Below is a small trained network, with its code and all its weights. Each question gives an input and a target symbol and asks what happens when units are switched off, that is, made to give their printed mean instead of their output.

import numpy as np


def w(rows, s, z=0):
    codes = np.array(rows[::2]) - 128.0
    scale = np.full(codes.shape[1], s)
    scale[-1] = z or s
    return codes * scale


def f(y):
    return y / 2 * (1 + np.tanh(0.7978845608 * (y + 0.044715 * y**3)))


def softmax(a):
    e = np.exp(a - a.max(-1, keepdims=True))
    return e / e.sum(-1, keepdims=True)


def log_softmax(a):
    a = a - a.max(-1, keepdims=True)
    return a - np.log(np.exp(a).sum(-1, keepdims=True))


def net(x, mask):
    ids = ['γεπτφψ'.index(c) for c in x.split()]
    T = len(ids)
    res = E[ids] + P[:T]
    u = 0
    for l in range(2):
        r = res
        for j in range(3):
            rows = slice(4 * j, 4 * j + 4)
            q, k, v = (r @ M[l][rows].T for M in (Q, K, V))
            z = softmax(np.where(np.tri(T) > 0, q @ k.T / 4**0.5, -1e9)) @ v
            o = O[l][rows]
            res = res + np.where(mask[u + j], z, o[:, -1]) @ o[:, :-1]
        u += 3
        y = f(res @ A[l][:, :-1].T + A[l][:, -1])
        res = res + np.where(mask[u : u + 8], y, B[l][:, -1]) @ B[l][:, :-1]
        u += 8
    return log_softmax(res[-1] @ U[:, :-1].T + U[:, -1])


Q, K, V, O, A, B = {}, {}, {}, {}, {}, {}
E = w([
[131,114,109,135,128,60,89],'γ',
[87,128,152,148,53,139,140],'ε',
[151,150,131,118,123,187,253],'π',
[122,106,85,98,127,103,151],'τ',
[152,112,99,182,130,67,155],'φ',
[143,168,103,128,114,149,83],'ψ',
],0.024)
P = w([
[51,135,81,249,222,126,149],'0',
[91,182,108,153,175,86,193],'1',
[113,131,141,135,107,96,138],'2',
[129,147,136,102,117,69,134],'3',
[71,80,161,96,94,139,101],'4',
[153,94,103,130,160,119,121],'5',
[159,82,103,108,152,112,145],'6',
[111,36,92,110,197,183,115],'7',
[150,190,117,101,137,2,218],'8',
],0.0073)
Q[0] = w([
[109,97,129,105,170,163,137],'L0H1',
[47,91,162,202,143,76,141],'L0H1',
[96,67,66,134,198,147,153],'L0H1',
[239,108,103,93,169,156,144],'L0H1',
[119,122,126,145,79,1,141],'L0H2',
[70,99,247,178,186,146,155],'L0H2',
[72,88,195,95,73,58,23],'L0H2',
[90,130,42,133,78,54,91],'L0H2',
[112,62,179,172,37,102,134],'L0H3',
[124,118,161,209,17,112,201],'L0H3',
[129,167,107,202,102,73,109],'L0H3',
[82,179,207,138,145,123,159],'L0H3',
],0.0071)
K[0] = w([
[130,192,125,168,166,176,135],'L0H1',
[132,48,64,117,108,201,209],'L0H1',
[119,107,73,154,69,234,144],'L0H1',
[57,177,79,105,143,149,93],'L0H1',
[97,87,177,97,16,115,75],'L0H2',
[191,83,112,201,146,140,169],'L0H2',
[81,163,125,148,124,82,124],'L0H2',
[82,193,99,120,2,85,85],'L0H2',
[150,157,143,52,152,142,94],'L0H3',
[143,61,90,48,133,152,95],'L0H3',
[180,153,208,77,104,165,102],'L0H3',
[121,62,92,140,149,117,175],'L0H3',
],0.0094)
V[0] = w([
[140,143,109,186,192,107,87],'L0H1',
[104,129,134,100,148,202,99],'L0H1',
[64,136,117,143,152,169,86],'L0H1',
[165,99,100,2,72,136,8],'L0H1',
[71,140,95,210,196,95,105],'L0H2',
[176,121,154,77,96,120,135],'L0H2',
[119,151,185,109,223,98,132],'L0H2',
[104,145,113,132,140,104,152],'L0H2',
[188,134,175,135,90,113,154],'L0H3',
[201,69,165,125,221,202,26],'L0H3',
[71,56,122,146,82,85,157],'L0H3',
[130,139,147,131,143,90,128],'L0H3',
],0.0092)
O[0] = w([
[97,163,211,122,91,217,19,115],'L0H1',
[96,151,89,125,63,125,82,82],'L0H1',
[47,225,139,50,66,60,127,119],'L0H1',
[149,172,76,161,42,145,154,19],'L0H1',
[154,82,214,65,69,169,141,136],'L0H2',
[88,129,89,156,128,170,130,110],'L0H2',
[200,79,122,154,75,107,94,70],'L0H2',
[181,148,165,142,152,128,140,145],'L0H2',
[155,1,149,176,170,113,175,131],'L0H3',
[188,93,42,160,10,182,107,9],'L0H3',
[21,103,234,66,46,44,250,192],'L0H3',
[90,89,189,167,100,76,98,130],'L0H3',
],0.0058,0.013)
A[0] = w([
[111,98,179,107,157,137,143,73],'L0N1',
[213,135,63,110,139,175,183,3],'L0N2',
[212,116,105,75,71,83,230,67],'L0N3',
[225,112,132,179,215,238,224,110],'L0N4',
[97,80,133,166,139,68,88,40],'L0N5',
[123,207,152,74,140,249,197,227],'L0N6',
[177,178,90,129,93,101,167,237],'L0N7',
[140,51,58,161,142,255,215,2],'L0N8',
],0.0066,0.0025)
B[0] = w([
[157,84,103,159,71,107,199,253],'L0N1',
[226,76,195,109,74,56,162,124],'L0N2',
[76,88,121,159,114,225,127,143],'L0N3',
[108,142,118,121,131,79,26,168],'L0N4',
[254,135,84,127,142,90,126,179],'L0N5',
[54,78,125,166,248,80,127,199],'L0N6',
[87,99,136,179,154,188,52,123],'L0N7',
[196,178,135,165,107,154,123,132],'L0N8',
],0.0069,0.0077)
Q[1] = w([
[74,89,254,121,152,114,162],'L1H1',
[111,178,120,129,143,92,197],'L1H1',
[106,169,120,79,130,100,160],'L1H1',
[139,122,148,176,100,88,137],'L1H1',
[110,115,108,194,164,103,57],'L1H2',
[95,114,125,202,150,162,175],'L1H2',
[51,129,167,64,65,167,108],'L1H2',
[123,41,178,173,103,166,139],'L1H2',
[148,237,155,198,93,96,132],'L1H3',
[139,118,103,215,134,148,126],'L1H3',
[129,125,196,127,79,135,133],'L1H3',
[136,121,142,193,158,128,219],'L1H3',
],0.0099)
K[1] = w([
[163,68,83,206,125,172,217],'L1H1',
[127,93,93,158,157,173,174],'L1H1',
[178,149,102,126,71,211,184],'L1H1',
[154,129,67,122,157,123,100],'L1H1',
[147,127,75,159,146,122,94],'L1H2',
[145,2,63,134,147,186,168],'L1H2',
[22,142,201,200,116,191,170],'L1H2',
[120,129,146,103,147,195,198],'L1H2',
[78,151,241,120,115,156,70],'L1H3',
[94,153,191,117,131,158,139],'L1H3',
[44,57,177,137,119,81,60],'L1H3',
[99,99,45,139,27,72,176],'L1H3',
],0.0078)
V[1] = w([
[95,134,127,93,137,125,92],'L1H1',
[124,94,175,132,95,174,135],'L1H1',
[97,125,122,82,181,175,146],'L1H1',
[116,173,93,173,160,146,111],'L1H1',
[112,169,117,176,173,242,191],'L1H2',
[128,129,141,138,70,80,152],'L1H2',
[144,181,127,111,137,92,143],'L1H2',
[157,204,204,179,150,185,152],'L1H2',
[132,99,122,60,155,117,133],'L1H3',
[130,110,185,91,182,131,95],'L1H3',
[186,114,125,157,147,93,115],'L1H3',
[81,63,11,101,122,150,102],'L1H3',
],0.011)
O[1] = w([
[90,162,81,71,17,78,174,120],'L1H1',
[146,172,54,41,122,23,136,113],'L1H1',
[159,116,87,54,172,211,66,171],'L1H1',
[200,73,126,131,146,64,127,68],'L1H1',
[138,121,67,107,189,81,126,64],'L1H2',
[91,153,136,89,168,201,137,183],'L1H2',
[110,72,195,122,70,169,89,162],'L1H2',
[170,162,125,156,234,115,95,119],'L1H2',
[111,240,125,149,2,193,107,186],'L1H3',
[156,123,16,132,85,167,147,206],'L1H3',
[95,174,133,163,120,65,139,130],'L1H3',
[128,196,141,140,113,148,150,2],'L1H3',
],0.0065,0.017)
A[1] = w([
[104,153,87,99,42,58,124,211],'L1N1',
[46,1,160,141,112,67,119,16],'L1N2',
[146,111,27,144,150,131,99,4],'L1N3',
[143,112,110,111,151,49,119,121],'L1N4',
[102,222,116,118,128,189,79,172],'L1N5',
[121,49,140,142,73,126,79,132],'L1N6',
[55,189,78,95,132,181,18,193],'L1N7',
[76,115,106,179,167,172,101,62],'L1N8',
],0.008,0.0026)
B[1] = w([
[38,141,198,100,159,249,50,149],'L1N1',
[168,189,207,226,86,120,200,251],'L1N2',
[222,124,51,121,3,166,188,130],'L1N3',
[148,146,137,60,105,250,62,124],'L1N4',
[128,52,10,127,243,224,107,141],'L1N5',
[90,49,199,41,152,51,23,150],'L1N6',
[106,134,55,156,211,195,165,157],'L1N7',
[173,117,108,47,126,118,69,156],'L1N8',
],0.0053,0.014)
U = w([
[105,173,162,122,123,135,67,5],'γ',
[95,188,136,164,173,74,192,215],'ε',
[105,74,103,135,210,102,74,221],'π',
[118,254,113,51,101,127,206,56],'τ',
[250,113,183,113,182,171,179,147],'φ',
[141,195,107,106,148,186,128,113],'ψ',
],0.0058,0.0028)

Each question gives the input, a string of symbols that net reads in full, and the target symbol t.
The units are the heads (4 rows each of Q, K, V and O) and the neurons (one row each of A and B). Each row of codes is followed by its name. A weight is (code - 128) times the scale printed after its matrix; where a second scale follows, it is the last column's (O, A, B and U).
mask holds one flag per unit, layer by layer, with each layer's heads first. A switched-off unit (its flag False) gives its mean, the last column of its rows in O or B, instead of its output. The means were averaged over made-up inputs and are rounded, as every weight is.
A unit's drop is (log p(t) with every unit on - log p(t) with that unit switched off) / (log p(t) with every unit on - log p(t) with every unit switched off).
The circuit of an input: a set's keep is (log p(t) with only the set's units on - log p(t) with every unit switched off) / (log p(t) with every unit on - log p(t) with every unit switched off). Starting from the 12 units with the biggest drops (on a tie, the unit counted first), units are removed one at a time, each time the one whose removal leaves the highest keep (on an exact tie, the one counted first), for as long as the keep stays at least 0.8.
units of the circuit, in order: the units of the circuit, biggest drop first
most important unit: the unit with the biggest drop
top k neurons: the k neurons with the biggest drops, biggest first
k most important neurons of layer l: the k neurons of layer l with the biggest drops, biggest first
which heads matter: for each layer, one digit per head in row order, 1 if its drop is at least 0.15 and else 0, layers parted by /
drop of u: that unit's drop, to one decimal
input γ φ φ ε ε, target ε: most important unit -> L1H1
input φ π φ τ γ, target γ: top 2 neurons -> L0N4; L1N6
input ε γ π ε ε γ ε τ, target τ: units of the circuit, in order -> L1H3; L0H1
input φ τ π φ π, target ε: which heads matter -> 000 / 001
input ε π ε, target φ: units of the circuit, in order -> L1H1; L1H3
input π γ ψ, target π: units of the circuit, in order -> L1N2; L1H1
input ε φ φ φ φ γ π γ, target φ: which heads matter -> 010 / 000
input φ γ ε ε φ φ ε γ, target ε: units of the circuit, in order -> L1H3; L0H3; L1N2
input ε φ π γ, target φ: which heads matter -> 110 / 100
input ε ε ε ε ε ε γ π ψ, target π: units of the circuit, in order -> L1N2; L1H1; L1N5
input φ π γ τ π, target ψ: units of the circuit, in order -> L0H1; L1H3; L1H1; L1N5
input τ π φ, target φ: units of the circuit, in order -> L1H1; L0H2
input ε ε ε τ ε γ ε ε γ, target τ: which heads matter -> 001 / 100
input ε φ ψ φ ε π ε τ, target τ: units of the circuit, in order -> L0H1; L1H3
input ε φ γ π φ π ψ ε φ, target π: units of the circuit, in order -> L1N2; L1H1
input φ π π φ ε ε τ τ, target ψ: units of the circuit, in order -> L1H3; L0H1; L1H1
input φ ψ ε, target π: which heads matter -> 101 / 000
input φ ε π τ π, target ψ: which heads matter -> 110 / 101
input ε γ φ ε τ ε ε ε, target τ: units of the circuit, in order -> L0H1; L1H1; L0H3
input π τ ε ε γ γ, target γ: which heads matter -> 000 / 011
input φ τ ε ε ε τ, target ψ: 3 most important neurons of layer 1 -> L1N5; L1N2; L1N7
input ε φ φ ε γ γ π, target π: top neuron -> L0N3
input π ε ε ψ π ε, target π: most important unit -> L1N2
input ε ε π, target π: which heads matter -> 000 / 000
input γ ε ε ε φ ε ε π ε, target φ: drop of L0N6 -> 0.2
input ε ε φ φ ε ε γ ε γ, target τ: drop of L0H3 -> 0.3
input ε φ φ, target φ: most important unit -> L0H1
input φ ε γ ε ε ε ε ε, target τ: drop of L0H1 -> 0.8
